Here is a tiny trained network, its code and every weight. The questions are about switching its units off for an input and a class, where a switched-off unit gives its printed mean instead of its output.

import numpy as np


def w(rows, s, z=0):
    codes = np.array(rows[::2]) - 128.0
    scale = np.full(codes.shape[1], s)
    scale[-1] = z or s
    return codes * scale


def f(y):
    return np.maximum(y, 0)


def log_softmax(a):
    a = a - a.max(-1, keepdims=True)
    return a - np.log(np.exp(a).sum(-1, keepdims=True))


def net(x, mask):
    res = np.array(x, float).reshape(1, 5) / 4 @ E
    y = f(res @ A[0][:, :-1].T + A[0][:, -1])
    res = res + np.where(mask, y, B[0][:, -1]) @ B[0][:, :-1]
    return log_softmax(res[-1] @ U[:, :-1].T + U[:, -1])


A, B = {}, {}
E = w([
[223,183,32,143,182,121,98,127,140,113,134],'x0',
[138,26,67,129,129,220,165,164,120,204,129],'x1',
[168,112,172,126,6,166,119,135,126,113,158],'x2',
[134,99,193,109,61,129,126,254,146,111,74],'x3',
[42,203,94,95,97,119,110,82,134,70,127],'x4',
],0.0079)
A[0] = w([
[246,107,156,137,90,137,123,62,127,145,158,149],'N1',
[84,77,143,124,203,126,135,199,131,148,115,143],'N2',
[210,125,192,132,204,96,130,141,129,140,123,204],'N3',
[102,29,173,128,56,159,133,132,128,152,135,140],'N4',
[123,136,119,133,99,144,132,139,105,129,131,86],'N5',
[138,174,119,133,111,133,138,137,129,99,118,3],'N6',
[76,171,191,129,164,95,126,88,123,121,129,160],'N7',
[87,169,201,132,159,94,131,70,124,118,131,139],'N8',
[111,152,54,128,161,137,126,17,127,137,142,116],'N9',
[108,6,114,133,159,167,145,51,126,175,144,87],'N10',
[190,113,55,130,197,136,134,138,126,148,126,173],'N11',
],0.021,0.0029)
B[0] = w([
[149,88,202,140,77,116,134,188,144,58,64,212],'N1',
[121,41,110,145,93,125,139,196,112,92,58,195],'N2',
[237,86,87,162,149,123,134,208,86,120,190,211],'N3',
[164,170,118,124,6,127,227,96,110,150,133,252],'N4',
[108,90,155,131,134,70,167,84,109,70,154,150],'N5',
[116,53,178,127,144,141,145,88,128,118,159,160],'N6',
[121,149,214,116,106,138,99,59,181,72,131,216],'N7',
[116,195,233,107,138,133,114,77,180,120,123,219],'N8',
[171,216,72,137,158,146,196,132,109,70,147,246],'N9',
[95,46,148,115,176,106,23,120,142,239,177,210],'N10',
[115,138,151,134,251,131,69,119,142,86,159,227],'N11',
],0.018)
U = w([
[69,125,188,62,92,105,97,56,187,159,130,182],'0',
[141,72,109,150,199,109,56,172,120,129,157,151],'1',
[157,103,145,125,34,95,207,153,109,119,72,177],'2',
[165,243,122,116,163,157,157,85,156,52,150,137],'3',
[97,123,2,118,183,133,123,119,59,200,192,69],'4',
[35,105,54,126,167,144,111,177,118,112,24,93],'5',
[125,243,87,128,129,131,84,151,142,226,34,4],'6',
],0.0081,0.0036)

Each question gives the input, the list of numbers given to net, and the class t.
The units are the neurons (one row each of A and B). Each row of codes is followed by its name. A weight is (code - 128) times the scale printed after its matrix; where a second scale follows, it is the last column's (A, B and U).
mask holds one flag per neuron, in row order. A switched-off neuron (its flag False) gives its mean, the last column of its row in B, instead of its output. The means were averaged over made-up inputs and are rounded, as every weight is.
A unit's drop is (log p(t) with every unit on - log p(t) with that unit switched off) / (log p(t) with every unit on - log p(t) with every unit switched off).
The circuit of an input: a set's keep is (log p(t) with only the set's units on - log p(t) with every unit switched off) / (log p(t) with every unit on - log p(t) with every unit switched off). Starting from all 11 units, units are removed one at a time, each time the one whose removal leaves the highest keep (on an exact tie, the one counted first), for as long as the keep stays at least 0.8.
circuit, biggest first: the units of the circuit, biggest drop first
unit that matters most: the unit with the biggest drop
top k neurons: the k neurons with the biggest drops, biggest first
drop when u is switched off: that unit's drop, to one decimal
input [-7,-7,4,4,1], class 0: circuit, biggest first	N9
input [-7,8,-8,3,7], class 2: top 3 neurons	N2, N4, N11
input [-7,-1,-3,5,3], class 2: top 4 neurons	N10, N4, N2, N11
input [0,-7,1,4,-6], class 2: top 4 neurons	N11, N10, N9, N1
input [-8,1,-6,-5,5], class 0: top 4 neurons	N10, N3, N7, N11
input [-5,7,-1,-4,-2], class 4: top 2 neurons	N10, N4
input [4,7,-1,5,8], class 1: top 3 neurons	N4, N9, N8
input [-3,-2,-4,2,-6], class 2: top 3 neurons	N11, N2, N10
input [2,3,-6,-8,-2], class 1: top 2 neurons	N10, N11
input [0,-5,7,-5,-4], class 2: top 2 neurons	N1, N11
input [-6,4,-6,-1,-5], class 1: top 2 neurons	N10, N2
input [-4,5,-3,-7,-3], class 1: drop when N11 is switched off	0.1
input [-4,6,1,-3,7], class 4: drop when N8 is switched off	0.1
input [8,-2,0,1,-7], class 1: drop when N11 is switched off	0.0
input [3,6,-1,5,7], class 5: drop when N8 is switched off	0.2
input [-6,1,1,3,4], class 2: unit that matters most	N4
